Each row has a name. After each piece below comes the name of the row it's from, unless a question asks for something else. Each question is about the rows just above it. Places in a row count from 1.

Z166: [  7.6 -10.8 -20.6 -17.3 -13.7 -60.5 -35.3]
Z515: [ 34.9  32.5 -17.3 -17.4 -20.6 -60.5  33.9]
Z873: [ -7.0 -35.4 -35.3 -35.3 -35.4 -35.4 -35.4]
find: [-17.3 -17.4 -20.6 -60.5]  Z515
At which places does Z873 hold [-35.3]?  3 4
find: [ -7.0 -35.4 -35.3 -35.3 -35.4 -35.4 -35.4]  Z873
Every place of [-35.4] in Z873:  2 5 6 7

Z777: [14.4  8.3 20.3 26.6  9.4 -9.9]
Z533: [  5.8   9.7 -17.7  13.2  -5.6   0.1]
Z866: [ 17.2  17.2 -88.1  17.2 -32.9  17.2]
Z922: [  8.5  13.0 -31.3  11.1  -5.6   9.4]
Z470: [ 1.6 -7.6  1.9 22.6 15.0 -4.8]
Z871: [ 31.5  17.1 -66.9  48.4   5.3 -36.0]
Z883: [ -3.9  12.2 -15.0  19.0  72.7  -6.5]
Z64: [-29.6  23.1  58.4 -29.2  25.1  29.5]
Z915: [-9.5 -9.5 20.2 20.2 20.2 -9.5]
Z501: [-11.6  21.8 -18.7  11.8  57.2   2.1]
find: [ 23.1  58.4 -29.2  25.1]  Z64
Which row holds [-29.6  23.1]?  Z64
Every place of [17.2] in Z866:  1 2 4 6
Every place of [20.2] in Z915:  3 4 5

Z862: [ 45.1  48.4 -16.0   6.9  31.1]
Z78: [-10.7  -5.2 -15.9 -56.2  44.1]
Z163: [-59.9 -54.9 -36.1  -9.8 -12.4]
Z769: [-32.8 -58.8 -29.5 -29.5 -46.5]
Z453: [  2.8   6.2 -14.4  40.4 -10.0]
Z600: [ 33.2  -7.2 -25.5  35.6 -43.8]
Z637: [-11.2  -7.3 -38.6  -7.3 -11.2]
Z364: [ 41.3  40.4 -39.7 -29.5  41.6]
Z548: [-50.7 -29.6 -15.9  -4.1  -4.6]
Places of [-7.3] in row Z637:  2 4
The row with [-50.7 -29.6 -15.9  -4.1  -4.6] is  Z548
The one value in Z769 and Z364:  [-29.5]
[-12.4 -59.9 -54.9 -36.1  -9.8] is which row reordered?  Z163
Every place of [-29.5] in Z769:  3 4
Shared by Z548 and Z78:  [-15.9]

